The same points and some others measured another way (B), then each row and its match in B:
B:
0: [ 220 -104 -364  -31   19  172  340    2   20 -172 -147   18   30 -103
  -76   50   77   24    7 -194   96    7   96   28 -140 -190 -211  -44
  127  243 -523    1  -57 -105  306]
1: [  41  -17 -369   35 -105  -78  222 -136  -31 -135 -111 -114  -89 -127
 -210   21  198  -37  -33 -366  -20  -66  150  -66 -118 -349 -281  101
  138  220 -421    2 -166  -49  191]
2: [  52   -6 -178   86  -20  -25  101 -144  203  176   45  -39  -91  152
  149   78 -119  156   -1   30   26  -51   21 -127 -229  132 -107 -191
  -90   49   -8 -144  292 -174  133]
3: [  92   39 -168   35  -73   12  100 -184  284   66  -43   98 -117   29
  234   53  -66  198  -29   47   52  -94  102 -153 -265  119 -142 -193
  -20   56  -38  -73  160 -254  170]
4: [-222  -43  -37  163   63  -42  202  301 -605  278    1  -74  386  232
 -253  -65  115 -102  290 -316 -153  319 -108  242  369 -279  273  122
  -39  -40 -121  -75   63  279 -109]
5: [ 377  -75 -466 -151  -56  215  377  -32   42 -321 -179  210   58  -51
  -39  -16   30  164  -59 -155  265  -30  192  -49 -341    2 -357 -167
  212  297 -630  -20  -24 -255  420]
6: [ -34  -96 -244  207  176  165   -4 -260   56  382  139 -392 -109  122
  154  242  -41  -32  -91  166  -30 -108  -90    2 -180  209  -56 -207
  -62   67   62 -376  414  -67   63]
7: [   1 -101 -180  147  136  110  102  -54  -41  295   77 -196   53  197
   63  129  -90   29   46   34    5   11  -98   23  -92  106   11 -150
 -101   52  -45 -244  341  -44   76]
8: [ -24 -121 -172  241  270  315  -56 -249   40  390   91 -357  -64  110
  285  271  -62   13  -55  236   32 -135  -92   30 -150  224   19 -221
  -92   22   71 -353  373  -97   47]
9: [-362  315  181  -47 -258 -321 -338 -588  235  -64   10   61 -224 -558
  244  -54  124  -42  -17 -355   13 -381  319 -174 -118 -297 -116  159
   71   56   91  158 -609 -418 -356]
10: [-142  174  -88  220 -190 -150  -47 -217   65   90 -170  127 -168   92
  164  -33  207  344   16 -102 -127  -33  216 -210  -27 -110  -67  -29
   54 -159  145  -17  -41  -21   48]
11: [-264  322  114 -161 -215 -252 -258 -494   27 -101   67  143  -28 -393
  126 -153  109   40   -5 -348  138 -213  302  -39 -103 -111 -121   34
  132   47  -26   70 -471 -388 -359]
12: [ -94  213  -88  183 -282 -191   17 -141   97  137 -176  280 -138  177
  249  -54  171  402    4   17 -161   32  199 -234  -76   83  -38 -142
   50 -164  264  -50  107  -52   98]
13: [-299   86 -164   72  -91 -441   18  -65 -546  175  192 -248  186  215
 -505 -133   47 -124  136 -615   15   12   20  -63    3 -298 -104  204
  -27  101 -178 -131  -55   30 -204]
14: [-260   84   81  163  -60 -539 -282 -458  580  -48   72 -265 -413    4
  -60  -61 -251  280  156 -526  109 -349  168 -509 -220 -589 -289  195
 -427  -72  -95  287 -252 -281 -164]
15: [  38 -107 -298  180  177  328   50 -311  138  308   59 -354 -149  -69
  273  307   64  -76 -174  265  -47 -143  -49   83 -188  235  -87 -235
   63  122    7 -383  341  -96  130]
16: [  18 -160  -93   92  115  175  402  346 -193  258  -19  -34  292   97
  -25   79   12 -123  225  -11 -180  341 -191  321  279 -109  258  -67
  -52   53 -179  -74  262  206  108]
17: [ -73  -72   18  107   61  139  266  204  -23  184  -80    2  159 -107
  105   68  106  -98  207  -21 -226  268  -86  298  338 -240  263   -7
  -30  -21 -103   41   37  170   15]
18: [-176 -105   -6  267  102   68  142   91  -11  226 -105 -215    1  -93
   32  132  135 -102  198 -147 -259  121  -79  145  320 -468  199  134
 -104  -44  -80   54  -61  211   -3]
19: [ -65   52  -97   82  -68 -127  -11 -347  480  -50  -46 -120 -301 -219
  117   46   39  139    2 -172  -38 -140  153 -148  -88 -324 -195    3
  -75   22 -139  120 -140 -144    9]
20: [  28 -129 -169  221  230  382   29 -209  157  386   53 -293 -101   17
  383  315  -27  -27  -80  349  -49  -87 -108  101 -117  266   55 -264
  -52   40   96 -343  406  -72  115]
21: [ 152  -21 -161  -71   32  132  279   67   47  102   46  124  186  151
   85  -32  -68  162   71   70   59  222  -18  173  -21  193   16 -279
    2   19 -184 -109  326  -52  105]
22: [-169  253  -93  172 -280 -110  -12 -301  166   85 -213  147 -243 -176
  286    4  425  244  -77   26 -307   20  254  -53   94 -101  -33  -63
  219 -159  231  -29 -112   51    1]
23: [ 291  -43  -61 -154   78  266  376  257  128  102   27  361  337  289
  227  -93 -200  331  165  240  123  415  -63  271   44  382  152 -458
  -68  -80 -171  -64  510  -47  156]
24: [  11 -110  -61  144  116  351  308  176    2  314  -88  -37  124 -138
  280  199  143 -159  106  235 -276  242 -138  361  271   -6  291 -142
   48   31    0 -132  211  156  114]
25: [  28 -138 -243  100   25  159  350  151 -169  -93 -229  -87   81 -247
 -157   89  268 -181  117 -312 -141  112   41  189  208 -542  -10  179
  140  181 -490   97 -259  146  198]
26: [   4   -2 -197    3 -228 -250  338  -45  405  200   98  -88 -180 -150
   61  105  -23 -209  -23  -34 -288   22  -53  -14 -110  -50  -89  -77
  -29  226    0  -59  242  -93  151]
27: [ -32 -206 -111  258  253  456  204   80  -46  428  -43 -277   69 -102
  301  324  111 -230   47  285 -257  113 -205  329  213   32  282 -123
   -1   52   38 -256  291  164  108]
28: [ 326  -35 -148 -202   64  247  370  132  210  -34   33  285  239  162
  157  -86 -154  310   96  154  183  329   -7  248  -36  277    5 -425
  -13   -8 -318  -29  388 -104  168]
29: [ 259  -82 -205 -111   37  233  443  244   10   73  -20  228  278  119
   96  -10  -66   87  105  125   40  313  -65  264   13  222   73 -303
   41   93 -271 -105  361  -31  226]
30: [-245  136 -192  235 -186 -337  -15 -218  -96  132  -60 -154 -162  104
 -149  -30  251  143   19 -325 -196  -19  153 -182   25 -312 -140  114
   32  -65   42  -55  -57  100  -27]
31: [  -5   44  -68   29 -259 -303  177 -184  676  144   48   44 -328 -148
  264  103 -168  -21   -3   -4 -179 -160   30 -254 -283  -17 -136 -103
 -157  166  115   49  167 -303  154]
32: [  30  -16 -170  -59 -355 -430  418  -14  619  278  190  -17 -255 -172
  120  142 -225 -363  -30   -5 -321  -87 -110 -156 -319   91 -118 -102
 -130  388  111  -65  367 -287  208]
33: [-126   58  106   13   31 -356  -90 -233  483    5  156 -122 -124  119
  -63 -144 -287  321  212 -345  146   -7   64 -173  -36 -348 -118  -27
 -393 -148 -166  222    5 -162 -197]
34: [-277  131  -78   66  -92 -429 -121 -160 -437  158  179 -116  155  320
 -339 -175  -75   86  144 -542  149  -66   75 -205 -138 -132 -127  111
 -109   19  -67 -117  -20 -129 -223]
35: [ -28   60  -72   -9  -47 -109   56 -206  288   26   46  -24  -84  -48
   81  -30  -27  165   41 -113   14   14   92  -19  -56 -101 -103 -113
  -68   -9 -115   19   42 -128  -40]
36: [-239  318  206 -175 -150 -187 -284 -437   25  -63   93  218   71 -270
  199 -198   16  169   71 -268  198 -123  273    2  -48  -22  -22  -48
   49  -64    7   75 -377 -372 -405]
37: [ -32 -102  -37  179   99  369  229   48  114  218 -164  -84   -4 -332
  340  242  242 -178   63  181 -303  125  -56  323  294 -178  255  -47
   91   31  -33  -42   -8  140  103]
38: [  57  -29 -245   19  -19  -16  214  -65   55  173  100 -105   17  112
  -16   55  -38   16   -8  -21  -23   65  -33   37 -132  111  -90 -171
   -4  114 -125 -189  317  -65  106]
39: [ -94  -37 -202  112 -333 -612  280 -132  672  309  190 -249 -436  -84
   -1  172 -256 -316  -18 -177 -351 -243  -98 -391 -383 -147 -219   53
 -260  357  141  -24  313 -259  208]
40: [-307  287  199 -123 -195 -121 -185 -439  129  -85  -19  118  -56 -662
  246  -73  252 -112   18 -262  -54 -143  276  144  130 -290   25  100
  180   27  -21  161 -604 -252 -381]
41: [ 219 -185   19  -21  247  368  487  565 -129  228   -1  240  535  387
   82  -62 -185  209  362  158   14  619 -235  457  355  127  397 -326
 -190 -147 -246  -19  518  213  126]
42: [ 384  -76 -411 -169  -15  244  374   37  -20 -246 -133  243  159   76
  -18  -43  -55  210   -5 -114  305   43  133  -16 -316  113 -274 -218
  136  241 -577  -45   85 -262  384]
43: [ -98 -106  -35  171   43  116  267  134   64  195 -110 -129   21 -240
  106  150  159 -217  156  -54 -314  149  -77  237  310 -369  209   85
  -18   55 -105   50  -41  159   48]
44: [-379  285  176  -93 -164 -404 -290 -382 -178   28  171   35   93 -150
  -75 -215  -31   18  127 -503  160 -162  201  -91  -51 -194  -52  115
  -36   -1  -10   53 -378 -312 -456]
45: [-351   68  119   20  -16  -86   57   77 -501  139   14  -70  328 -285
 -163  -66  222 -336  252 -435 -161  153   -5  339  420 -456  266  257
   83   60 -164   46 -388  121 -330]
46: [-102   17  140   40   63 -265  -44 -132  449   21  111  -72  -78  123
   -2 -115 -288  308  259 -302  115   30   29 -135   20 -358  -37  -26
 -397 -153 -151  240   14 -123 -149]
47: [-253   64   66  184  -52 -597 -260 -396  538  -21  100 -264 -387  152
 -151  -91 -322  317  194 -582  151 -326  134 -575 -257 -606 -293  204
 -496  -88 -100  293 -183 -279 -131]
48: [-377  187  329  -45  -67   -1  -58  -90 -110  110  -13   84  200 -594
  213  -55  260 -268  208 -211 -230  122   79  423  492 -379  360  152
  113  -55   28  163 -508   18 -442]
49: [-285   75  -70  140  -25 -342  -33   13 -567  248  156 -143  260  425
 -383 -170  -33   84  217 -490   49  105   -7  -75   63 -187   16   98
 -126  -70  -62 -124   71   75 -215]
50: [  -5   41 -148   58 -130    0  204  -66  176   94  -78   46  -75 -151
  156   66  146   -9    1   -7 -185   48   57   47    6  -73  -16  -79
   88   77  -41  -30   47  -44  117]
51: [-145   71  -14  238 -142  130  256  169 -109  199 -302  155   39 -215
  246   88  460  -30  127   52 -489  276   48  263  462 -283  312   51
  203 -115  127   32 -105  307   70]
52: [  11 -112 -204  234  229  238 -101 -329  135  369  109 -334 -143  221
  287  255 -161  132  -83  225  119 -214  -68 -128 -322  314  -91 -269
 -147   20   96 -365  451 -198  103]
53: [-287   73 -160  135  -28 -419  -63 -106 -491  161  174 -272  154  397
 -499 -169   -3  103  156 -595   84   37   41 -132   -4 -281 -125  145
 -115  -31 -153 -127   31   74 -213]
54: [-111  210 -102  198 -297  -98   31 -194  143  105 -259  258 -202  -47
  334   22  320  287  -49   57 -245  -19  234 -170  -21    0  -30  -87
  165 -119  256  -36  -35  -31  127]
55: [ 180  -59 -416   -8  -68  -64  246  -92    4 -125  -52   -6  -30  140
 -175  -11  -57  139  -14 -287  186 -104  118 -223 -360  -81 -352  -57
   29  240 -435  -65   74 -208  308]
56: [-211  -54  -97  185 -224 -509  227  -80  518  326  137 -362 -354 -198
  -58  179  -82 -369   63 -242 -443 -122 -128 -181  -65 -408  -64  178
 -232  237  103   42  124  -29   56]
57: [   3 -159 -270  259  257  295   -5 -250   29  383   90 -433 -103  115
  203  302  -43  -49  -97  207    9 -159 -107   -5 -205  202  -45 -187
  -69   91   23 -402  410  -80  127]
58: [ 424  -97 -462 -165  -35  280  413    6   69 -311 -200  239   73  -71
   10   10    0  148  -63  -95  276  -35  169  -31 -364   59 -335 -192
  212  325 -632  -19   -1 -302  462]
59: [ 308  -85 -177 -133  101  240  388  205   62   46   32  239  301  288
   91  -74 -171  300  128  149  170  358  -52  238  -22  302   41 -397
  -43  -22 -292  -91  468  -50  190]
60: [ -34  -38 -108   16 -305 -370  408  -28  776  288  120 -129 -357 -365
  188  210 -103 -423   -2   28 -477  -60 -133  -57 -121 -136  -33  -22
 -130  321  120   30  250 -142  174]
61: [ -91  174   46  -44 -220 -131   -7 -331  479    5  -42  157 -221 -393
  361   22   54   37  -26  -32 -104 -144  185  -77 -119  -67  -56  -79
   36   66   77   96 -186 -302  -53]
62: [ 204  -33 -452  -84 -133   40  344 -124   77 -280 -155    7  -73 -239
 -155   17  203  -18  -90 -283   46  -64  188  -16 -195 -256 -365   11
  244  315 -567   16 -174 -136  306]
63: [-106  270  -98  170 -323 -158   -4 -220  149   95 -223  316 -186   45
  322  -46  292  413  -45   52 -208   33  262 -189  -35   58  -46 -144
  151 -185  293  -37    8  -33   82]
64: [  24  -45 -179   57   37  -66  187   59 -104  141   56  -41  140  306
 -131  -49 -118  152  133 -183   69  130  -32  -19  -58  -27  -37 -103
 -119   15 -185 -101  264  -22   71]
65: [ -82   36  -63   88  -40 -264  -43 -249  344   66   75 -105 -184  111
   28  -18 -192  213   83 -235   85 -147   85 -279 -221 -178 -182  -33
 -230    5  -77   50   54 -229   -5]
66: [ 221  -78 -491  -28  -63   -5  279  -83  -74 -232 -116    1  -22   67
 -231   -3    5   91  -40 -364  223 -138  161 -206 -375 -172 -410    7
  113  312 -581  -40  -55 -230  360]
67: [-136  166   85  -25 -191   38   39 -291  412  -29 -139  122 -187 -669
  400   76  283 -108  -15   -1 -239  -59  188  170  151 -254   56    7
  177   47   19  151 -380 -140  -98]
68: [ 360  -64 -159 -157   81  336  394  191  178  -19  -46  345  268  182
  234  -52 -154  316  106  222  177  318    1  217  -50  319   43 -428
   -4    2 -297  -42  392 -118  258]
69: [ 262  -41 -458 -129 -100  112  347 -113   63 -291 -151   52  -32 -217
 -117    4  170   15  -97 -235  109  -27  196   19 -208 -170 -349  -52
  255  306 -594   -4 -137 -155  315]
70: [-392  -58   -4  283  105 -249   60  253 -778  355   92 -304  365  364
 -489  -84   69 -137  353 -565 -139  238 -138  114  382 -495  237  296
 -166  -72 -109  -80  -11  328 -237]
71: [-274  280  143  -62 -210 -256 -244 -470  221  -27   34  106 -133 -366
  224  -91   59   74   19 -265   45 -233  265 -117  -93 -157  -81   35
   33    6   63  105 -394 -353 -296]

[ 225  222   20 -125  -19   35  -46  156   40  136 -138  296 -211   54
 -170   -4 -372 -220 -129   20  101  126 -116   14   74   11  -45 -261
  -69 -218  388] | 40
[-126  -29  234   25 -163  -23  -63    8   99   18 -123    4  174   86
   19   93  182   76  215  -69  138   14  157   68  145 -176  145  -46
  189  115   49] | 30
[   4 -297  170   -2 -154  -83    1   55    4  321   57 -235  323   71
  245  285 -130  234   73 -101 -468  439   77 -244  159   66  266   64
   12 -372 -221] | 56
[-194  130  168  -24  111 -171   94  356 -213  -54   43 -105  301 -123
 -192 -139 -106  265   87  -80   63   43  151    4   84   42  273   38
   70 -145  118] | 13
[-126 -188 -121   33   38  -73   88   83  -57  268   27 -231  133   79
  407  267 -306  303  -20 -253 -644  400  -67 -322  108  251  363   86
 -350 -574 -119] | 60
[-255  245  222  132   92   32  -65  286 -188   32  200   31   57 -178
  156  -66 -129  222  -83 -216   68 -148   29  235  100  -83  216   21
 -285 -144   -6] | 55
[  -4  -86  -86   88 -126   78  115  -46   86  -63   59   -4 -152  126
  -78  108  133 -164   38  133   54  110 -142 -126   27   60 -156   -3
  -23  137   -7] | 24
[ 192 -156   11  159 -177  214   98 -178  105  -94  245   44 -168  259
 -173   57  140 -210 -154  194  191  145 -174  -50 -182  -87  -63   67
   39  205 -131] | 20
[-179  335  244   80  -59  -66  -64  318 -118   74  184  -20  -91 -223
  -51   24 -111  -13   46  -67  143 -189 -167  168  164  -68 -287 -136
 -308   13  127] | 58
[-225   63   51   10  147  -66  121  233 -150 -167   37  -17  236  -58
 -134 -168   65  193   47  -15   96  -23  151   27   78   60  255   94
  145  -11   67] | 49
[-159  134   82  -10  160  -77   95  286 -181 -105   46    6  208  -69
 -169 -180  -83  191    1  -45   96   13  123   31   52   58  274   45
   80 -111  125] | 34
[-144 -231   26   36   14 -111   70  126 -104  275   79 -300  309   45
  361  227 -264  409   19 -258 -602  424   47 -282   99  183  477  139
 -228 -560 -200] | 39
[-122  188  427   62 -181  -72  -96  319 -109  143  180  -61   99 -228
  -97   51   -7   23  126   -3  185  -64   14  176  219 -154 -179 -116
  -56   64    4] | 66
[-115 -109    4   51 -103  -41  136   91    0  -39  108 -125   50  -27
  -96   87  188  -66  138  177  -50   96  -63 -147  159  129 -236   34
   82  129  -75] | 16
[ -71  -97   36   54 -115  -34  115   77   -2   -8  110 -131   57   22
  -96   97  118  -29  109  116  -38  128  -67 -139   91   73 -128   31
   43   68  -64] | 38
[ -79  -70  -64   32   52    4   26   31   -5  169   23  -51   61   97
  327  169 -223  182  -84 -205 -393  204  -73 -143   75  121  269   44
 -263 -390  -44] | 31
[ 107  -39   68   67 -210  108   -4  -84  138   40   50   76 -161  153
  -62  148   70 -209   -1  103  117   93 -144  -32   20  -85 -176  -93
  -13  119   28] | 37
[ 198   -3   22  -41 -230  112  -61  -14  175  205 -148  232 -259  107
   -3  194 -104 -312   -1  105   31  208 -110  -57  175  -13 -184 -235
  -22  -49  182] | 67
[ 135  -46  -26  -33 -145   87   -6    7  116  162 -104  167 -181   95
   33  161 -100 -211  -23   84  -67  223  -89 -100  160   58  -95 -158
  -18 -102  124] | 61
[ 273  -20   76 -131 -202   27  -14   69  125  159 -135  200 -107   76
 -235  102 -111 -323   18  217   81  247  -52  -98  167   15 -233 -234
  212  -20  223] | 71
[-110  -42 -103   36  -55   -6  120   47   46  -47  131  -32  -95  -54
   -5  116  198 -215   68  222 -128  -27 -228 -131  211  206 -506  -13
  -21  168  -38] | 28
[-147  276  281   91  -16   -3 -101  255 -119   90  196   27   -3 -155
   59    2 -134   80  -44 -142  101 -154  -79  214  111 -129  -40  -74
 -270  -68   56] | 0
[-210   42 -118   58   73  -68  142   72  -19 -136  163  -98  -12  -30
    4   40  137  -53   49   83 -124 -127 -231 -103  108  181 -347   50
 -113  107    1] | 59
[-141   82  -27   68   18   30   18   60   10    6  -23   38  -62   63
  135   66  -59   68    7 -142  -32    6  -55    3   66   10  145  -24
 -201 -108   92] | 50
[-210  -50 -168   46   68  -63  195   21    7 -182  175 -121   36  -19
   -5   47  270 -100   64  186 -177 -106 -231 -156  139  243 -429   95
   15  184  -76] | 41
[ 185   64   65 -163  -38  -79   71  234  -31   68  -81  129   38  -24
 -367  -53 -183 -182   12  204   82  213    1 -105  142   98 -129 -170
  240  -87  269] | 44
[  53  110   97 -115  -50 -129   81  291  -72   34  -44   32   52  -74
 -366  -47 -151 -101   94  137  118  151   -3  -89  139   86 -131 -149
  143  -48  258] | 45
[  81 -103  245   47 -201   97  -73  -39   98  103   85   63   78   76
   28  126  126  -90    2   89   54   96   27   60  112 -150  -48  -32
  164   94 -116] | 18
[-125    1 -100   45  -55  -30  127   38   59  -83  123  -51 -112  -29
  -43  109  200 -218   87  203  -77  -66 -261 -129  183  171 -529  -27
  -53  201    4] | 68
[-172  242  315   91  -25   18 -135  266 -119  123  105   61   50 -148
  130    0 -130  165  -20 -210  122  -99   66  248  139 -172  190  -71
 -217 -124   44] | 1
[ 263   59   65 -159 -184  -21   26  173   69  122 -152  206 -142    7
 -380   40 -147 -360   55  271  172  240  -56 -106  187   51 -315 -275
  220    5  317] | 11
[-262  175  -77   58   35   24  -32  -90  148 -136 -279  115  -85  215
  169   58   62  108  140 -290  143 -173  -13   72    8 -124  267  -69
 -172   13  299] | 54
